Here is a tiny trained network, its code and every weight. The questions are about switching its units off for an input and a class, where a switched-off unit gives its printed mean instead of its output.

import numpy as np


def w(rows, s, z=0):
    codes = np.array(rows[::2]) - 128.0
    scale = np.full(codes.shape[1], s)
    scale[-1] = z or s
    return codes * scale


def f(y):
    return y / 2 * (1 + np.tanh(0.7978845608 * (y + 0.044715 * y**3)))


def log_softmax(a):
    a = a - a.max(-1, keepdims=True)
    return a - np.log(np.exp(a).sum(-1, keepdims=True))


def net(x, mask):
    res = np.array(x, float).reshape(1, 7) / 4 @ E
    y = f(res @ A[0][:, :-1].T + A[0][:, -1])
    res = res + np.where(mask, y, B[0][:, -1]) @ B[0][:, :-1]
    return log_softmax(res[-1] @ U[:, :-1].T + U[:, -1])


A, B = {}, {}
E = w([
[137,226,71],'x0',
[139,187,150],'x1',
[20,28,32],'x2',
[70,160,175],'x3',
[230,174,151],'x4',
[170,253,245],'x5',
[77,110,232],'x6',
],0.0051)
A[0] = w([
[83,147,74,98],'N1',
[106,103,106,64],'N2',
[100,101,91,59],'N3',
[52,47,136,113],'N4',
[246,147,115,135],'N5',
[120,156,175,254],'N6',
[122,157,154,193],'N7',
[97,185,70,203],'N8',
[112,143,143,220],'N9',
[130,150,212,122],'N10',
[90,153,73,157],'N11',
],0.014,0.0085)
B[0] = w([
[54,124,82,150],'N1',
[159,78,79,135],'N2',
[139,63,72,146],'N3',
[159,37,176,217],'N4',
[160,249,140,223],'N5',
[141,118,249,255],'N6',
[180,128,191,194],'N7',
[25,180,151,200],'N8',
[97,135,172,201],'N9',
[121,104,170,199],'N10',
[31,140,137,171],'N11',
],0.021,0.0089)
U = w([
[126,186,208,226],'0',
[121,62,83,153],'1',
[200,173,113,20],'2',
[79,167,59,50],'3',
[221,254,49,119],'4',
[105,177,114,1],'5',
],0.009,0.0057)

Each question gives the input, the list of numbers given to net, and the class t.
The units are the neurons (one row each of A and B). Each row of codes is followed by its name. A weight is (code - 128) times the scale printed after its matrix; where a second scale follows, it is the last column's (A, B and U).
mask holds one flag per neuron, in row order. A switched-off neuron (its flag False) gives its mean, the last column of its row in B, instead of its output. The means were averaged over made-up inputs and are rounded, as every weight is.
A unit's drop is (log p(t) with every unit on - log p(t) with that unit switched off) / (log p(t) with every unit on - log p(t) with every unit switched off).
The circuit of an input: a set's keep is (log p(t) with only the set's units on - log p(t) with every unit switched off) / (log p(t) with every unit on - log p(t) with every unit switched off). Starting from all 11 units, units are removed one at a time, each time the one whose removal leaves the highest keep (on an exact tie, the one counted first), for as long as the keep stays at least 0.8.
circuit, biggest first: the units of the circuit, biggest drop first
k most important neurons: the k neurons with the biggest drops, biggest first
drop when u is switched off: that unit's drop, to one decimal
input [1,-8,-6,-8,8,3,-2], class 4: circuit, biggest first => N5
input [-6,-1,3,-7,-6,5,-8], class 3: circuit, biggest first => N6, N7
input [1,-3,6,8,-4,1,2], class 1: circuit, biggest first => N5, N4, N6
input [7,8,0,-6,3,0,-7], class 4: 3 most important neurons => N5, N6, N4
input [-5,-5,3,-1,-6,4,-7], class 1: circuit, biggest first => N5, N6
input [-4,7,0,3,-3,-4,-6], class 3: circuit, biggest first => N6, N7, N10
input [7,-4,0,-7,6,-8,-1], class 4: 2 most important neurons => N5, N6
input [-4,1,-1,-1,-2,-6,-8], class 1: drop when N5 is switched off => 0.2
input [-5,-3,3,-5,-6,2,0], class 1: drop when N3 is switched off => 0.0
input [1,6,-7,-5,-1,-6,-3], class 4: drop when N5 is switched off => 0.2
input [-3,7,2,1,1,-2,-7], class 3: drop when N6 is switched off => 0.4
